Below are the code and all the weights of a small trained network. Each question names an input and a class and asks about switching units off, where a switched-off unit gives its printed mean instead of its output.

import numpy as np


def w(rows, s, z=0):
    codes = np.array(rows[::2]) - 128.0
    scale = np.full(codes.shape[1], s)
    scale[-1] = z or s
    return codes * scale


def f(y):
    return np.maximum(y, 0)


def log_softmax(a):
    a = a - a.max(-1, keepdims=True)
    return a - np.log(np.exp(a).sum(-1, keepdims=True))


def net(x, mask):
    res = np.array(x, float).reshape(1, 7) / 4 @ E
    y = f(res @ A[0][:, :-1].T + A[0][:, -1])
    res = res + np.where(mask, y, B[0][:, -1]) @ B[0][:, :-1]
    return log_softmax(res[-1] @ U[:, :-1].T + U[:, -1])


A, B = {}, {}
E = w([
[184,133,113,137,125,177,134,127,162,8,153],'x0',
[72,96,116,128,72,192,137,167,136,104,155],'x1',
[140,118,120,160,116,113,72,173,116,104,177],'x2',
[130,195,169,126,222,170,81,163,181,136,85],'x3',
[141,137,172,108,133,77,108,152,202,82,105],'x4',
[141,96,165,147,86,110,120,127,119,128,70],'x5',
[64,130,193,117,129,160,144,152,109,105,205],'x6',
],0.014)
A[0] = w([
[137,151,124,120,163,145,169,135,144,138,113,55],'N0',
[73,204,191,90,242,137,129,124,162,213,80,136],'N1',
[179,141,74,128,155,135,132,108,135,126,146,51],'N2',
[39,91,202,155,72,119,87,195,104,153,169,134],'N3',
[186,138,95,121,153,92,110,103,147,133,98,111],'N4',
[168,134,117,113,106,70,102,89,152,161,36,95],'N5',
[131,111,116,136,114,110,134,118,151,136,108,25],'N6',
[160,124,129,139,120,61,115,106,150,171,45,130],'N7',
[135,147,103,124,111,139,111,138,113,102,184,126],'N8',
[131,156,142,148,109,196,131,115,125,84,125,122],'N9',
[94,97,131,104,98,128,146,155,149,123,150,1],'N10',
[155,150,160,125,162,146,131,138,175,84,147,110],'N11',
[160,154,89,179,180,118,67,124,117,155,118,123],'N12',
[89,113,114,139,115,143,163,109,71,190,121,66],'N13',
[111,131,114,100,130,61,133,130,136,173,147,69],'N14',
[188,180,83,161,189,122,56,126,96,159,115,138],'N15',
[137,103,129,143,99,119,122,118,119,124,147,62],'N16',
[116,140,125,99,125,123,140,118,134,137,140,39],'N17',
[116,129,126,141,116,133,129,122,122,128,136,81],'N18',
[101,121,130,92,154,106,147,108,137,155,134,64],'N19',
[76,94,62,137,95,160,161,105,51,245,101,119],'N20',
[96,155,78,113,163,63,111,142,111,163,233,119],'N21',
[115,178,144,121,180,124,109,154,135,175,98,88],'N22',
[162,117,183,136,135,41,142,72,32,181,129,120],'N23',
[111,128,82,98,107,135,141,118,122,148,108,90],'N24',
],0.013,0.0095)
B[0] = w([
[116,152,149,130,125,125,98,118,148,127,136,145],'N0',
[87,168,252,127,106,114,61,117,67,141,140,248],'N1',
[104,117,153,144,112,148,104,143,101,119,128,156],'N2',
[122,20,157,124,156,130,62,150,75,129,145,209],'N3',
[129,101,139,130,142,105,94,163,137,137,97,185],'N4',
[171,60,115,122,131,98,116,195,165,136,109,208],'N5',
[134,172,134,119,151,120,127,129,144,136,124,136],'N6',
[206,59,112,151,108,136,117,172,138,140,96,211],'N7',
[106,84,134,127,151,163,118,139,122,111,128,174],'N8',
[130,128,110,124,126,173,126,146,170,97,153,178],'N9',
[129,166,153,127,162,137,103,145,114,124,126,143],'N10',
[129,149,96,136,111,178,154,119,126,129,154,187],'N11',
[109,126,175,110,126,112,79,138,112,137,133,182],'N12',
[157,101,94,124,134,153,144,118,89,117,144,188],'N13',
[169,126,103,131,110,173,150,135,133,105,139,160],'N14',
[105,122,202,113,113,118,70,139,119,131,135,202],'N15',
[114,193,139,114,151,125,131,116,124,155,126,146],'N16',
[147,148,124,140,115,134,117,139,129,132,106,130],'N17',
[119,131,125,114,118,144,125,139,135,141,127,133],'N18',
[170,145,122,132,110,144,116,129,108,141,99,146],'N19',
[212,50,45,144,132,174,207,89,90,120,158,251],'N20',
[130,124,94,134,117,202,150,155,175,66,168,189],'N21',
[124,137,165,129,132,129,84,121,94,127,138,184],'N22',
[109,143,84,121,144,113,209,37,85,152,133,217],'N23',
[135,79,118,130,157,131,138,134,129,128,135,157],'N24',
],0.013,0.021)
U = w([
[4,102,110,124,167,38,143,82,113,118,159,43],'0',
[108,109,166,128,135,139,55,177,120,126,135,175],'1',
[150,104,40,135,141,188,190,137,138,104,148,247],'2',
[57,253,164,121,133,128,113,114,141,127,142,8],'3',
[147,101,125,131,138,104,132,105,71,160,129,140],'4',
[176,101,61,138,129,62,155,175,211,144,68,1],'5',
],0.011,0.004)

Each question gives the input, the list of numbers given to net, and the class t.
The units are the neurons (one row each of A and B). Each row of codes is followed by its name. A weight is (code - 128) times the scale printed after its matrix; where a second scale follows, it is the last column's (A, B and U).
mask holds one flag per neuron, in row order. A switched-off neuron (its flag False) gives its mean, the last column of its row in B, instead of its output. The means were averaged over made-up inputs and are rounded, as every weight is.
A unit's drop is (log p(t) with every unit on - log p(t) with that unit switched off) / (log p(t) with every unit on - log p(t) with every unit switched off).
The circuit of an input: a set's keep is (log p(t) with only the set's units on - log p(t) with every unit switched off) / (log p(t) with every unit on - log p(t) with every unit switched off). Starting from the 12 units with the biggest drops (on a tie, the unit counted first), units are removed one at a time, each time the one whose removal leaves the highest keep (on an exact tie, the one counted first), for as long as the keep stays at least 0.8.
circuit, biggest first: the units of the circuit, biggest drop first
k most important neurons: the k neurons with the biggest drops, biggest first
drop when u is switched off: that unit's drop, to one decimal
input [-5,-8,8,-2,-7,1,6], class 2: circuit, biggest first : N21
input [-1,-8,-5,-3,1,-3,-6], class 5: 2 most important neurons : N5; N7
input [8,-8,-1,-7,-5,-3,-7], class 4: 3 most important neurons : N2; N23; N15
input [6,-8,-6,3,6,5,-7], class 1: 3 most important neurons : N15; N1; N20
input [4,7,-2,4,1,-1,3], class 2: 3 most important neurons : N1; N15; N11
input [8,8,8,0,-6,5,-1], class 1: 4 most important neurons : N20; N23; N3; N21
input [8,6,7,6,-8,6,-5], class 1: 3 most important neurons : N20; N23; N15
input [5,-4,-2,-2,0,-3,-3], class 1: 3 most important neurons : N20; N23; N2
input [0,-5,1,-8,2,6,0], class 5: 2 most important neurons : N1; N5
input [-5,5,-8,-7,5,7,5], class 2: 2 most important neurons : N1; N20
input [-3,8,8,3,-4,-6,-4], class 2: 3 most important neurons : N1; N21; N20
input [4,-5,-5,-4,1,2,0], class 5: 2 most important neurons : N1; N20
input [5,-7,-1,-3,-1,-3,-2], class 1: drop when N20 is switched off : 1.1
input [-5,3,-8,-2,8,-8,-8], class 5: circuit, biggest first : N5
input [-5,-7,7,-2,-6,-5,-3], class 2: drop when N21 is switched off : 0.7
input [-6,5,2,8,-8,-8,-8], class 1: drop when N1 is switched off : 0.1
